Each row is followed by its group and then its class within the group.
[  1.8   2.0  -0.8   4.5 -14.7  -8.9  -3.0  -6.2  -1.7   2.5  -8.4   1.4
  -1.1   5.0   2.0   3.7  -0.7  -6.2   3.4  -1.1 -11.6  -0.4 -20.7 -18.6
  -5.5  -1.5  -2.6 -24.1  -7.3  52.5  33.2   1.7  -2.9   6.1   1.8 -29.9
   4.3  -3.1  26.1  -2.7  -9.0  -0.1  29.8   3.1   4.4  -3.3 -16.7  15.1
   3.2   2.4   7.6   5.1   5.8  -8.5   7.3  57.4 -23.3  -0.5  18.2  -2.7
 -13.6 -10.9   1.8  -2.6 -10.6] | B:(68)
[-22.4  17.8 -77.0   0.3 -22.9   2.5  -2.8  -2.5  17.4  -7.9 -10.1  -7.4
  26.5  -8.7  12.3  13.9  -3.2   8.2  -5.3  -4.4  -7.7  -4.0 -50.2 -22.2
 -14.0  18.6  19.1  -7.4 -40.9  41.4  47.7   1.8 -46.4   8.8  -9.4 -19.3
  19.7   1.0  -5.4  -4.3   8.8 -38.5  60.5 -18.1   6.9  -8.7 -31.4  49.5
   4.4  -4.8 -10.3  -0.6   5.9  21.3  25.6  35.0   0.3 -11.5  13.8  -5.0
   0.7  -5.0  -1.3 -18.7 -35.2] | N:(61)
[-29.7   5.3   2.6   1.0  -9.1  -2.0  -7.7  -4.0  -0.5   2.6   2.3   0.9
  -0.8  -0.8   4.8   1.5  -0.5  -6.4   2.8  -9.3  -0.5   2.0 -29.9 -10.1
  -2.9  -2.0  -4.7 -14.7 -11.3  33.0  25.3   4.0  -0.1   1.4  -3.5 -26.3
  -5.6   3.1   5.8  -0.5 -10.1  -5.3  -3.4  -2.9   7.8  -7.8  -5.1   3.3
   6.9   3.9  -5.4   7.1   6.0  -4.6   7.0  34.7 -17.8   1.3   4.3   1.8
 -11.6  -3.4   5.1  -8.5 -10.4] | B:(68)
[ -6.3   7.9 -50.1  -5.7   6.9   3.4  -0.3  -2.1   6.4  -6.4 -18.6   3.5
  12.7   5.1   3.1   6.0  -1.6  -5.4 -12.6  12.0   6.8  -7.0   5.4  -4.1
 -12.7  15.9  14.7  -7.6 -24.7  21.1  17.8  -2.4 -27.1   5.8  -7.0  -3.6
  33.9  -2.8  -3.4  -0.6   6.8  -8.7  36.3  -6.3   5.5  -2.5 -16.3  32.4
   5.7  -1.7  -4.1 -13.5   1.7  15.1  12.8  28.3   5.3  -4.1  12.6  -6.9
   0.2  -8.4  -4.3  -2.3 -12.3] | N:(61)
[ -7.2   7.5 -64.9  -7.3  -2.1   0.3   0.8  -4.4   9.2  -3.5 -24.2  -2.7
  14.3  10.6  10.1   9.9  -2.0   0.8  -9.0   5.9  -4.7   4.0  -9.3  -6.7
 -12.9  18.4  17.6  -5.9 -17.9  28.1  26.5  -0.7 -27.3  13.5 -12.4  -9.7
  15.8   1.5  -6.0   0.3   7.4 -18.8  37.6  -7.3   3.9  -3.2 -17.7  40.5
   1.1  -2.5  -5.6 -23.8   1.6  15.7  14.5  28.9  10.8  -3.2   7.1 -10.0
  -8.1  -7.3 -11.0  -4.5 -14.6] | N:(59)
[ -1.5   4.0 -61.1  -7.4  10.7   4.1  -3.7  -4.2   7.2  -9.2 -28.7   3.8
  11.6   0.5   1.4   1.2  -0.5  -1.3  -6.9  16.6   3.1   3.1   4.4   3.6
 -13.5  19.4   6.6  -3.1  -9.7  16.7   9.7   1.3 -35.8   5.0  -7.1  -0.2
  16.4   1.5  -3.2  -3.8   9.7 -10.9  36.4  -6.5   9.6  -7.8 -11.7  37.3
   2.1  -5.1  -6.9 -22.5   0.0  19.9  10.3  21.0   9.2  -1.3  15.1  -3.4
   6.1  -7.1  -8.1  -2.3  -3.9] | N:(61)
[ -7.3  -0.2 -51.3  -0.8   0.9   8.8   0.6   6.7   7.8 -10.3  -6.9   3.1
  20.7 -13.7   0.0   8.3  -2.8  -4.0  -8.6  37.6   1.3   1.6  -0.6  -5.8
  -7.6  13.0  15.0   1.9 -13.5  -1.5   5.0   7.3 -37.5   6.8  -4.7  12.5
  21.2   0.3 -11.8  -4.4  14.7 -17.4  35.2  -6.8   1.9  -6.6 -12.0  32.2
   1.5  -2.4  -2.3 -19.5  -1.6  24.4   6.8  -1.9  20.2  -1.7   4.6  -1.0
   3.2  -3.4  -5.3  -2.9  -7.0] | N:(61)
[-14.2   6.9 -56.8  -6.5  -4.1   2.1  -1.1  -0.5  14.4  -8.5  -6.9  -2.8
  15.3  -4.1  10.3  14.8   4.4  -0.7  -5.8   7.2   1.4   1.3 -10.4  -2.6
 -13.1   7.0  17.1  -5.6 -18.7  15.6  25.3   1.9 -32.1   6.3  -6.8  -7.6
  17.2  -6.6 -10.6  -4.4  12.3  -9.4  38.5 -12.3   6.1  -2.9 -25.3  37.4
   4.8  -4.1  -3.4 -10.9   3.8  14.0  11.8  16.3  -1.3  -8.7  15.7 -14.8
  -4.4   0.9  -7.7  -6.5 -18.0] | N:(61)
[ -2.3   2.4  17.9   3.2 -19.8  -1.4  -0.4  -4.2  10.9   0.0  -6.1  -1.2
  -2.3 -15.4  16.2  -0.4  -1.6  -0.6   4.7 -16.5  -8.7  -1.2 -52.5 -22.0
  10.0 -13.9 -10.4 -22.1 -18.6  49.1  30.2   5.7   6.2 -13.5  -6.6 -30.2
   3.9   8.3  16.8   4.4 -13.8 -16.7  25.3   1.2  -4.2  -5.8 -18.9  -3.4
   4.8  13.2   2.1   9.4   0.4  -4.3  16.8  33.8 -20.2   2.0  11.5   4.2
  -5.3  -3.6  14.8 -13.6 -16.6] | B:(63)
[  2.4  -3.7  12.9   3.4  -6.9  -3.8   5.4  -7.3   1.3   7.5  -3.3  -6.2
 -13.2   8.3  -3.2   0.2   1.1   1.6   4.2  -6.2 -16.6   2.4 -42.5 -20.7
  -1.8  -4.6  -7.2 -26.5  -3.1  46.3  30.3  -2.0  17.5   1.1   0.6 -21.8
   2.5   4.6  20.7   5.7 -11.2  -7.5   8.8   3.5  -2.8 -13.0  -8.8  -0.4
  -0.7  -1.0   6.1  12.1  -2.0 -13.0  11.9  60.3 -13.3   4.8   4.5  10.9
 -14.8  -7.8   4.3  -4.5  -8.8] | B:(63)
[-15.7   1.7 -11.5  14.3 -21.7  -6.2  -5.6  -1.4   5.9   2.6  -0.1  -1.8
   1.8 -12.2  11.8   6.4  -4.0   5.3   0.1  -9.1 -13.6   0.3 -55.4 -28.9
  -4.8   0.8  49.3  -6.0 -23.0  46.3  39.7   3.4  -3.7   1.9  -6.0 -27.7
   5.7   5.3   9.5   3.5  -1.8 -26.6  13.4  -0.2   4.5  -8.9 -14.5  11.3
   9.2   0.4  -1.7  10.1   2.1  -0.7  18.6  39.7 -15.9   2.2  15.2   5.0
 -12.9  -0.9   2.0 -10.5 -23.3] | B:(68)
